Look-ups in named tables: a row name and a column name give one cell, copied from the table.

Table Dakagi
columns: Kek, Finogit, Gusa, Ratikez, Dezu, Rap, Leziko, Zuz, Nuz
Feda: [3.126, 1.489, 4.339, 4.701, 7.687, 1.624, 0.921, 3.836, 1.369]
Gebi: [4.083, 1.499, 3.764, 4.750, 6.886, 1.029, 2.162, 4.165, 1.407]
Rigo: [4.222, 1.572, 3.725, 4.747, 6.749, 1.041, 2.363, 4.212, 1.487]
Makot: [3.639, 1.388, 3.960, 4.734, 7.288, 1.137, 1.554, 4.012, 1.279]
Paf: [3.374, 1.407, 4.138, 4.722, 7.517, 1.342, 1.196, 3.921, 1.285]
Bog: [4.487, 1.749, 3.684, 4.752, 6.490, 1.154, 2.732, 4.303, 1.681]
Degi: [3.784, 1.409, 3.887, 4.738, 7.164, 1.073, 1.752, 4.062, 1.303]
Gepe: [4.359, 1.656, 3.699, 4.752, 6.614, 1.087, 2.555, 4.259, 1.580]
Lomesub: [3.492, 1.390, 4.046, 4.727, 7.412, 1.225, 1.369, 3.961, 1.270]
Sig: [3.237, 1.438, 4.238, 4.711, 7.607, 1.475, 1.046, 3.874, 1.321]
Pudi: [3.938, 1.449, 3.819, 4.740, 7.024, 1.030, 1.955, 4.114, 1.346]
Sidasef: [3.030, 1.547, 4.436, 4.688, 7.747, 1.789, 0.834, 3.802, 1.433]

Nuz of Makot = 1.279
Rap of Sig = 1.475
Kek of Rigo = 4.222
Gusa of Makot = 3.960
Kek of Sig = 3.237
Leziko of Degi = 1.752
Gusa of Feda = 4.339
Kek of Gepe = 4.359
Leziko of Paf = 1.196
Leziko of Sig = 1.046
Leziko of Rigo = 2.363
Dezu of Sig = 7.607
Dezu of Rigo = 6.749
Zuz of Sig = 3.874
Ratikez of Pudi = 4.740
Zuz of Paf = 3.921
Ratikez of Feda = 4.701
Dezu of Paf = 7.517
Nuz of Lomesub = 1.270

Muba:
	Zesenab	Begatek	Soguni	Kol	Vukizu	Fuz	Rel	Nikeba	Nivo
Tebebal	90	163	133	177	169	120	181	191	133
Nuv	149	139	40	137	96	161	145	123	77
Kuf	132	87	47	154	105	193	140	182	189
Sabote	158	164	112	185	173	162	238	157	168
Fedapuv	144	138	72	177	109	138	114	142	76
Zoru	149	169	103	175	157	111	205	172	134
Furugub	168	197	213	167	177	165	150	92	104
Zem	203	160	212	133	129	192	119	67	121

What is the Begatek of Kuf in Muba? 87
What is the Zesenab of Fedapuv in Muba? 144
What is the Vukizu of Fedapuv in Muba? 109
What is the Vukizu of Tebebal in Muba? 169
What is the Nivo of Fedapuv in Muba? 76
What is the Vukizu of Kuf in Muba? 105
What is the Nivo of Kuf in Muba? 189
What is the Fuz of Sabote in Muba? 162
What is the Zesenab of Furugub in Muba? 168
What is the Soguni of Kuf in Muba? 47
What is the Rel of Sabote in Muba? 238
What is the Soguni of Sabote in Muba? 112
What is the Fuz of Furugub in Muba? 165
What is the Begatek of Nuv in Muba? 139

Table Vem
|  | Sefo | Zudape |
|---|---|---|
| Zot | 53.008 | 39.833 |
| Mav | 68.430 | 81.922 |
| Bim | 66.549 | 80.405 |
| Zevudes | 34.206 | 45.302 |
| Feti | 40.532 | 29.983 |
| Guz | 80.037 | 67.098 |
| Nute | 26.542 | 34.499 |
| Tivas | 83.808 | 94.358 |
| Vub | 76.088 | 61.821 |
| Lurabo | 31.323 | 25.310 |
| Leb | 58.925 | 73.023 |
| Tivuz | 77.072 | 89.425 |
| Par | 25.672 | 24.316 |

What is the Sefo of Leb in Vem?
58.925
What is the Zudape of Leb in Vem?
73.023
What is the Zudape of Lurabo in Vem?
25.310
What is the Sefo of Mav in Vem?
68.430
What is the Sefo of Zot in Vem?
53.008
What is the Zudape of Guz in Vem?
67.098
What is the Zudape of Zevudes in Vem?
45.302
Which row has the largest Sefo? Tivas

